Each row is followed by its class. Each block has new classes.
-1.1  -9.8  -20.2  17.4  -6.3  -27.2  -2.8  35.5  8.4  -4.2  -17.5  -0.3  12.1  -0.3  -7.7  -5.8  -8.7  -14.5  14.6  19.1  0.4  9.3  4.3  -0.5  5.4  18.4  -4.1  -13.1  -12.5  9.6  17.1  -5.5  9.6  -16.5  12.1  -10.3  3.8  -15.8  7.2  -7.4  5.4  1.8  -24.1  -0.3  0.0  9.2  11.0  -11.4  4.0  -39.6  -21.7  -3.6  14.6  0.8  -31.3  -22.4  4.3  -2.0  -22.6  -10.6  19.1  -14.8  11.0  18.6  -3.9  -13.9  2.0  2.4  3.7  -12.7  -7.0  -8.3  -16.1  -7.2  0.3  -2.8  6.3  -28.0  -9.4  -6.3 -> [88]
-1.2  4.9  -2.0  0.0  -4.6  -28.5  9.6  5.7  6.9  -12.6  -9.3  1.2  9.9  3.1  -6.1  0.4  -1.4  -14.9  -7.7  25.7  -17.5  6.7  4.7  -11.1  -1.8  0.8  0.2  -11.6  -3.4  4.6  27.9  -4.3  1.9  -18.4  -14.9  2.9  -11.6  -2.2  -11.8  4.8  1.2  -9.1  -21.0  -16.0  1.2  -4.2  19.1  8.4  3.9  -22.1  -14.4  0.2  15.1  17.0  -21.0  -25.2  8.2  -18.3  -32.0  6.7  6.7  -10.7  7.5  21.5  -6.5  -7.3  -6.3  -13.8  8.2  -5.1  -17.7  -17.7  -0.9  -2.0  -5.9  8.2  8.7  -5.5  -5.2  -9.4 -> [88]
4.8  11.1  8.8  27.7  5.8  -21.1  12.9  10.2  19.9  -0.6  10.0  -10.6  13.0  -3.1  1.8  -2.9  -16.6  -6.8  -13.8  24.8  -21.4  10.7  3.3  2.0  17.6  4.5  -6.7  -7.9  -15.9  2.1  15.5  -7.9  1.0  -7.1  12.8  7.3  -20.4  -13.4  -28.7  8.0  2.2  -8.1  -63.6  -19.0  5.2  -5.6  13.2  35.1  17.2  -43.5  -7.5  -4.4  30.0  3.2  -32.3  -18.3  11.2  -0.9  -7.3  7.2  8.0  -21.0  17.5  15.4  -14.3  -9.8  10.8  -11.5  8.6  -1.5  -49.7  -10.9  -12.4  -0.5  -12.3  2.0  19.7  -19.7  -12.8  -12.2 -> [88]
-18.4  -4.4  -14.8  22.9  -3.8  -25.3  6.5  7.0  9.5  8.6  5.5  -3.3  10.4  -2.6  -6.6  -1.6  -4.7  -9.3  1.3  4.7  -33.8  15.6  -4.0  1.4  19.9  1.5  -15.9  -13.7  -4.0  -12.4  22.3  -4.2  2.0  -6.3  8.9  -3.5  4.6  -16.3  -18.1  9.6  3.8  0.0  -17.9  -31.8  -18.9  -1.1  8.1  6.1  3.6  -13.6  -4.9  -6.4  9.8  8.4  -16.3  0.3  13.5  11.7  -24.4  -0.3  11.7  -14.4  7.8  2.6  -10.3  -21.8  9.8  8.7  -4.3  5.0  -23.1  -21.3  -13.4  -7.2  -24.3  4.5  10.5  -18.5  -9.6  -9.2 -> [88]
20.6  -16.0  -8.0  -9.3  -1.2  -39.2  -1.7  46.2  14.4  3.7  -10.9  11.7  -10.3  0.7  -13.0  2.4  -9.2  -12.2  12.3  18.5  13.8  -0.9  -8.9  -26.1  -16.9  3.5  -0.9  -10.5  7.8  19.8  17.9  -12.8  -5.0  -2.4  -11.2  12.1  23.1  -5.4  -14.2  10.2  2.7  -21.6  13.7  -0.9  2.0  14.9  31.1  -10.5  -5.9  -21.4  -4.3  0.4  1.9  19.4  -6.0  -14.9  -5.8  -12.0  -34.1  0.0  26.3  23.3  16.1  19.1  1.0  -1.3  -0.9  -18.4  3.9  -16.3  -9.6  2.2  -9.5  -6.0  2.4  2.1  12.6  -8.4  -0.1  4.4 -> [82]
-1.4  8.3  5.3  19.5  6.5  -34.2  9.8  11.3  11.2  0.8  2.2  -10.1  4.9  -6.5  4.0  -1.4  -17.8  -13.2  -5.5  23.6  -26.6  21.6  -5.3  -12.1  1.8  7.1  -1.1  -9.8  -13.2  9.4  24.6  1.7  -4.1  13.3  -3.9  19.9  4.5  -10.7  -22.6  8.0  6.8  -10.9  -22.9  -16.1  2.1  0.3  17.4  7.8  13.2  -21.8  -9.5  9.7  12.8  15.0  -27.1  -23.3  30.0  -8.5  1.3  -13.4  3.0  -7.1  37.7  13.8  -17.9  -0.6  6.8  -17.0  17.1  -0.4  -22.4  -11.9  1.2  -17.9  -19.9  14.0  13.5  -26.0  -10.4  -7.0 -> [88]
-1.0  -13.9  8.3  1.2  -14.9  -13.4  -6.6  5.2  -9.2  14.7  -10.2  16.7  1.7  1.6  -8.2  -9.5  -3.4  8.1  -3.0  7.9  2.1  1.7  -24.3  8.8  3.0  -18.7  8.6  -5.8  5.3  0.7  17.0  -14.9  13.9  -26.3  9.5  -17.2  -7.4  -12.8  -9.1  -2.5  -7.9  -0.9  -9.7  -14.4  -6.3  -5.6  -2.2  -15.8  -0.1  -28.4  -18.5  -7.3  8.2  0.2  -17.1  -1.8  -10.5  -1.1  -12.8  -7.5  1.4  -6.8  0.9  10.3  -1.9  -9.3  -5.8  0.0  -0.7  -4.1  1.8  -15.2  -0.2  7.2  2.3  13.9  6.8  -26.7  -9.9  -1.0 -> [82]
0.5  0.9  -7.8  17.0  0.8  -30.6  1.3  0.2  0.9  -12.6  -5.4  -4.5  15.7  -7.1  0.7  -8.9  -16.8  -10.0  -0.6  11.1  -23.9  9.0  1.1  -10.6  10.6  -1.9  4.9  -18.0  -1.0  2.1  18.9  -18.3  -12.6  -15.9  13.1  -3.2  -9.5  -13.1  -6.1  16.6  -1.7  -0.5  -21.2  -72.1  -1.2  -17.0  9.2  11.7  2.6  -27.7  -9.4  8.1  24.1  8.4  -13.8  -17.9  9.3  -12.1  -17.7  -2.9  8.6  -21.8  10.7  16.5  -5.4  -7.5  14.3  -10.3  6.0  12.9  -23.4  -16.3  -28.1  -7.2  -7.0  13.5  10.0  -4.5  -9.2  -8.0 -> [88]
4.6  -1.8  8.8  8.2  6.2  -35.5  13.7  36.8  10.8  0.3  -8.4  -5.1  6.6  4.1  -5.0  -15.2  -11.2  -25.7  4.2  10.3  5.4  1.8  -7.1  -21.3  -12.0  11.8  -5.6  -8.6  -22.3  17.6  14.8  4.2  -11.2  -0.9  -0.9  5.3  10.7  -13.3  -24.5  12.0  7.3  -18.5  -18.5  2.1  17.9  18.9  22.3  3.8  1.7  -31.2  -9.6  -5.9  2.6  7.5  -24.8  -23.5  0.5  -1.7  -30.3  -1.6  8.5  -6.0  11.8  16.5  -3.8  1.8  3.3  -6.8  15.8  -16.4  -15.3  -9.6  -15.6  -0.4  -3.8  -0.9  4.8  -13.8  -3.5  0.4 -> [88]
-8.3  -11.9  -17.7  22.7  -7.7  -20.0  4.1  12.8  0.2  16.8  -1.4  -1.2  20.9  3.4  -14.1  13.4  3.7  -5.7  72.1  1.8  -16.0  46.2  -5.5  2.3  13.6  1.2  -11.5  -9.9  26.8  -11.1  9.3  -7.8  -4.2  -2.4  5.6  -9.8  -1.3  -29.3  -6.0  8.2  11.7  15.5  -0.4  -20.3  -10.8  -0.4  21.2  -15.1  -2.8  -10.9  -12.0  -9.8  7.0  11.0  -22.0  -2.0  -21.9  10.0  -26.7  -22.1  6.4  -15.4  15.3  8.9  -13.1  -2.4  6.8  16.2  -11.1  0.2  -14.6  -12.5  -7.7  -16.4  -13.3  4.5  1.1  -1.9  -6.7  1.7 -> [80]
-4.7  -2.0  -0.9  10.8  5.1  -22.2  5.6  28.0  2.0  0.2  -0.8  3.9  -1.1  7.2  -9.3  -12.7  16.5  -13.5  -13.4  11.4  -3.8  0.4  10.8  2.5  3.4  7.9  -8.2  -11.8  -12.0  1.5  28.7  -3.9  -5.2  -4.5  -2.5  -12.1  5.5  -14.7  -15.3  19.6  -3.2  -14.0  4.0  -15.6  -9.0  21.2  7.1  20.0  -11.4  -10.7  -12.0  1.4  -3.8  -6.2  -13.7  -5.6  -4.9  25.8  -43.3  -5.9  4.6  20.0  8.0  6.4  -10.5  -10.4  0.6  11.0  9.3  -6.1  -12.3  -14.0  -6.2  -3.5  -7.1  5.5  -5.9  -12.7  -2.5  -6.2 -> [88]
-0.4  -6.1  -4.3  -11.6  8.8  -21.3  3.0  35.8  7.7  2.1  -5.7  3.3  1.9  7.0  -8.8  -45.9  6.0  -3.0  6.9  -2.3  6.3  -0.3  6.8  -10.8  -3.5  -0.3  4.0  -20.4  -3.9  7.3  24.0  -3.0  1.6  -24.3  -4.1  -0.9  21.2  -9.5  -15.4  40.4  0.5  -6.6  13.6  8.2  -7.0  25.9  12.5  13.2  -12.0  0.4  -4.5  -0.6  -5.7  7.4  49.5  -2.6  0.9  -1.2  -44.2  -7.3  -0.6  -3.7  0.3  14.2  -7.4  2.7  0.4  5.1  5.6  -20.9  -10.2  -0.6  -11.4  -2.9  -4.3  -9.6  -0.8  -5.7  14.6  3.5 -> [82]
-3.0  0.6  -5.0  17.4  -1.5  -30.5  -8.5  1.7  3.3  -2.3  -2.4  3.4  11.7  0.2  -15.3  -7.2  -10.0  -7.5  6.9  23.6  -22.0  25.9  -2.2  -25.1  13.9  8.3  -2.0  -10.8  3.6  -8.0  15.9  -5.1  -2.8  -9.7  10.3  -6.4  -7.8  -18.7  -13.4  -6.1  -5.3  -4.6  -20.4  -8.2  4.2  -2.1  9.1  3.8  1.5  -41.0  -7.9  -1.9  14.5  12.8  -33.9  -24.7  -5.3  -6.4  -18.3  -3.6  17.8  -22.6  34.0  15.3  -8.1  -13.2  8.3  -9.6  11.3  7.0  -11.2  -21.9  -6.4  -9.4  1.1  7.0  7.9  -7.0  -9.7  -8.9 -> [88]
4.8  -4.2  -10.3  -0.8  -26.6  -8.4  4.8  7.5  -0.3  23.0  -4.1  17.9  10.8  8.0  -0.2  -5.4  -32.6  10.6  6.8  11.0  -8.2  7.3  -2.8  16.6  10.4  -5.9  18.3  -17.7  2.8  -10.3  -0.5  -9.6  12.4  -16.2  0.4  -8.3  0.9  -10.9  -2.9  9.2  -10.2  -4.1  -11.8  -13.5  -7.4  -12.1  5.7  -5.3  1.7  -21.9  -18.3  -4.6  7.3  22.6  5.4  10.7  10.4  -2.6  -1.1  -10.5  1.4  -21.2  10.3  8.8  -1.8  6.1  -3.5  3.9  -2.7  3.9  -18.5  -3.7  -7.0  -5.6  -5.7  4.9  10.6  1.5  -3.4  -6.7 -> [82]
-13.8  -7.0  -32.1  -1.6  2.4  -4.2  -1.8  13.0  -2.4  7.2  -0.7  7.4  2.6  6.5  -4.6  -26.2  8.2  -2.6  -1.7  -12.7  -6.6  0.5  2.4  14.4  8.1  -3.1  2.1  -27.5  -0.3  -14.4  28.5  -10.0  -5.3  -6.9  -4.6  -12.1  3.5  -17.4  -13.9  9.1  -4.8  9.2  16.8  -32.0  -47.3  5.4  0.5  17.7  -15.8  -1.0  -1.7  -9.4  -6.8  3.8  -5.5  25.6  0.8  10.3  -27.5  -15.8  11.3  -6.7  3.2  -3.6  -7.9  -7.9  -0.5  21.0  -11.6  3.4  -14.1  -15.6  2.2  -3.5  -17.8  -0.2  -14.6  3.1  -0.2  1.0 -> [80]
10.4  1.4  -0.3  1.6  -8.4  -8.5  8.8  20.6  2.9  8.5  8.5  -6.7  1.3  -2.1  5.2  -11.3  -1.9  -1.4  -12.5  -0.9  -3.0  3.3  11.2  7.1  8.9  -6.0  0.2  -18.4  -6.1  -2.4  15.3  -14.5  6.5  -22.6  -13.7  1.6  3.6  -4.2  -9.5  15.2  1.4  -2.4  11.1  -30.9  -6.8  1.6  1.4  11.6  -8.4  6.4  -12.7  0.7  1.9  1.9  0.1  9.7  8.4  -7.6  -14.4  -13.1  -10.8  -3.3  2.8  5.5  -20.7  0.8  -2.8  11.6  3.8  -5.6  -24.6  -2.5  -3.6  -12.2  -14.6  7.7  11.1  -12.4  7.5  13.3 -> [82]
-4.2  -0.9  10.8  23.8  -5.3  -25.8  4.0  7.0  8.1  -10.2  17.6  -5.4  13.3  5.2  -5.6  -8.1  -30.3  6.2  5.5  25.5  1.3  13.3  3.4  12.5  8.8  0.2  -8.7  -15.9  -0.9  -6.9  18.3  -9.5  -9.0  -14.0  2.7  -7.6  -8.9  -19.0  -39.2  7.6  -1.7  -5.1  -32.6  -15.8  5.3  3.2  5.2  1.0  18.1  -36.0  -25.3  -5.1  7.2  -3.8  -36.6  -30.6  11.2  0.1  -4.4  -3.5  13.2  -5.5  17.7  17.2  -7.5  -3.5  -0.6  5.8  12.0  -13.1  -22.2  -20.0  -6.3  -1.2  7.8  16.5  20.6  -12.6  -9.0  -29.7 -> [88]
0.6  -6.8  -6.6  17.6  -5.2  -3.6  7.5  18.2  -2.8  8.6  17.4  -6.1  14.9  3.5  -6.5  -13.0  -3.9  -9.1  2.6  6.3  -6.9  9.8  2.9  20.9  7.3  3.7  4.7  -6.0  -6.5  1.2  10.5  -7.5  -4.9  -14.5  4.7  -26.0  -2.2  -12.5  -15.6  6.5  -3.2  1.3  3.1  -24.7  -6.5  10.7  5.3  -1.8  1.1  -18.7  -26.2  -6.3  -3.5  12.8  -12.4  -2.7  1.1  4.6  -24.0  -17.3  16.8  -6.0  11.4  9.6  -3.6  -11.5  1.8  16.7  -9.4  -6.3  -8.3  -13.9  -6.6  6.5  5.6  4.1  3.5  -1.7  -9.9  -8.3 -> [80]
-13.7  -22.7  -22.1  -4.6  -5.9  -25.6  1.5  24.6  -7.4  12.5  -13.4  3.0  7.0  7.0  -10.4  -16.4  0.5  -7.9  3.8  -7.5  -6.6  14.3  -7.3  -0.3  9.1  0.4  -3.6  -7.8  18.2  -3.6  21.9  -4.9  3.4  -14.4  -4.1  -8.0  17.6  -11.8  -4.2  13.3  1.8  3.8  9.4  -40.8  -5.5  7.8  16.9  2.1  -17.9  -37.0  -4.6  -4.3  8.0  15.7  -12.4  1.7  -3.8  -6.0  -55.6  -13.3  2.3  -16.6  3.5  5.5  -3.1  0.1  10.4  1.6  -1.1  -2.1  -20.7  -8.7  -5.5  0.5  -5.9  15.0  15.1  1.6  -7.3  11.1 -> [82]
-4.5  -0.9  6.0  19.1  -3.4  -13.1  2.0  23.5  14.6  8.1  9.8  -4.5  12.8  -0.3  -4.1  -11.4  -2.1  -6.9  1.5  10.9  4.8  6.0  -13.0  19.0  9.1  5.2  2.8  -1.8  -7.2  -2.0  14.6  -9.3  -2.9  6.7  0.1  -10.3  3.5  -25.6  -17.6  17.9  -3.4  6.7  -9.9  -14.3  -9.3  19.5  -2.7  -14.4  -0.2  -24.0  -18.1  -28.7  1.7  0.8  -24.5  2.0  12.7  13.3  -19.1  -4.6  6.8  -13.5  20.4  12.4  -5.3  -8.4  7.0  21.3  -6.2  -11.0  -12.3  -11.4  -0.9  7.5  -13.5  1.8  13.8  -7.3  -4.9  -3.3 -> [82]
-14.7  -9.9  -20.3  11.6  5.9  -30.7  11.1  26.8  4.7  20.0  1.1  -7.9  7.8  6.6  -1.8  -11.4  6.2  -5.2  -0.8  -6.6  -4.0  8.8  -9.1  2.9  12.6  -2.0  -2.4  -16.3  -7.7  -21.4  19.6  -7.0  -5.7  -15.2  -4.1  -10.9  7.6  -12.7  -9.6  17.4  -2.5  -17.6  17.0  -32.2  -13.8  18.4  11.0  -3.1  -8.8  1.9  6.8  -2.5  5.8  1.7  -37.7  11.0  2.0  8.1  -31.7  -17.3  9.2  -7.6  10.0  5.0  -15.9  -1.0  0.5  17.9  -22.7  -3.5  -14.3  -10.1  -10.8  -16.6  -19.2  -2.3  -13.5  -2.4  3.6  2.4 -> [80]
-20.0  -1.4  -22.2  26.0  0.6  -15.4  9.9  -3.2  4.0  -4.4  18.1  4.5  14.4  3.1  -10.0  2.8  16.1  -8.8  49.2  7.1  -14.7  7.1  0.2  17.0  23.0  4.4  24.0  -6.7  -4.4  -13.0  7.2  -5.7  -7.6  -17.4  22.7  -27.3  -20.6  -18.4  -11.3  -4.5  -11.2  4.5  -42.7  -33.0  -4.0  -6.1  -3.8  -0.6  4.0  -32.8  -9.5  -3.8  21.0  0.0  -25.0  -14.4  -2.3  4.2  -14.9  -12.0  23.8  -18.6  13.8  -7.7  -15.0  -15.5  -3.9  7.2  2.1  -1.0  -16.1  -34.9  6.1  -1.7  -4.5  10.1  27.9  4.0  -17.8  -10.6 -> [88]
-1.1  -17.2  -1.7  -17.5  -0.8  -25.6  1.5  32.0  -2.1  -1.6  -15.4  0.6  -9.2  9.0  -11.6  -22.5  8.0  -15.9  -2.3  -4.4  1.8  8.9  -6.4  -13.8  -9.5  -2.6  -5.2  -27.6  -2.5  10.2  29.1  -7.8  2.6  22.8  -3.6  3.6  4.9  1.6  -9.7  26.9  -3.1  -9.5  17.9  -11.4  -9.3  1.8  17.4  19.9  -4.6  3.0  9.0  0.3  -11.5  13.4  0.5  -9.4  -2.0  2.2  -32.6  -3.9  -2.8  -11.3  -2.7  4.8  -9.2  -2.8  -5.3  -8.7  -1.0  -9.1  -18.9  -5.3  -11.6  -9.4  -6.1  1.8  -1.9  -15.4  3.7  0.9 -> [82]
-11.5  -5.8  -4.0  6.8  7.0  -29.7  16.7  25.8  6.8  8.2  4.2  -1.6  5.3  0.9  -6.9  -11.4  -5.5  -10.7  -5.6  2.8  -23.2  18.0  -2.9  -12.1  2.5  -33.1  15.3  -14.3  -5.3  -5.9  14.4  -0.8  -6.0  1.9  -16.9  4.8  20.9  -7.9  -17.0  27.7  3.2  -12.1  6.8  -21.7  -11.8  16.0  34.6  17.8  -14.5  -1.1  4.2  2.2  3.8  3.6  -16.0  -0.4  2.9  -5.3  -32.5  4.1  0.0  -0.7  15.6  9.4  2.7  -0.1  3.9  7.0  -2.4  -3.9  -26.7  -0.2  -20.4  -20.4  -23.0  3.6  -5.4  -18.5  8.6  4.5 -> [88]
4.7  -14.8  -6.2  -25.1  -7.3  -57.5  9.5  47.3  -7.6  72.1  -31.7  7.2  8.3  5.5  -10.4  -17.5  -5.8  -1.1  14.3  5.0  -39.8  20.5  -20.0  -41.8  -43.5  1.0  -14.1  -9.9  12.5  -7.3  2.8  16.7  5.9  18.3  -20.0  16.8  49.6  -2.9  -10.9  29.6  14.3  -19.6  25.3  -11.1  -4.4  19.8  49.5  19.4  -10.2  8.5  10.6  19.8  -4.0  -21.2  -19.0  -4.0  -4.7  -14.6  -43.5  -6.8  -9.2  -13.5  3.8  4.6  -25.0  13.5  8.7  -20.0  -1.8  20.5  -22.0  1.7  -40.5  -35.7  -15.0  -4.4  11.3  -14.5  7.2  7.9 -> [82]
-8.4  14.2  2.4  34.0  -2.6  -29.2  9.9  -6.5  3.5  14.9  2.8  -15.3  12.9  -14.4  -3.5  2.7  -13.5  -10.5  13.6  18.0  -23.8  22.3  -6.4  -9.0  23.2  10.8  -11.9  -17.4  -16.9  -4.7  14.1  -5.6  -5.6  -7.6  -1.8  15.1  3.1  -19.6  -21.9  14.3  8.7  -6.9  -17.1  -13.4  -3.3  15.4  21.7  2.4  9.1  -36.1  -7.9  8.5  19.2  13.5  -27.1  -30.3  9.6  -2.5  -21.8  -5.2  17.5  -18.4  18.7  15.5  0.9  9.8  2.4  -3.7  5.4  -4.1  -25.6  -59.6  1.7  -13.5  -29.0  15.3  11.9  -21.5  -2.4  -7.8 -> [88]
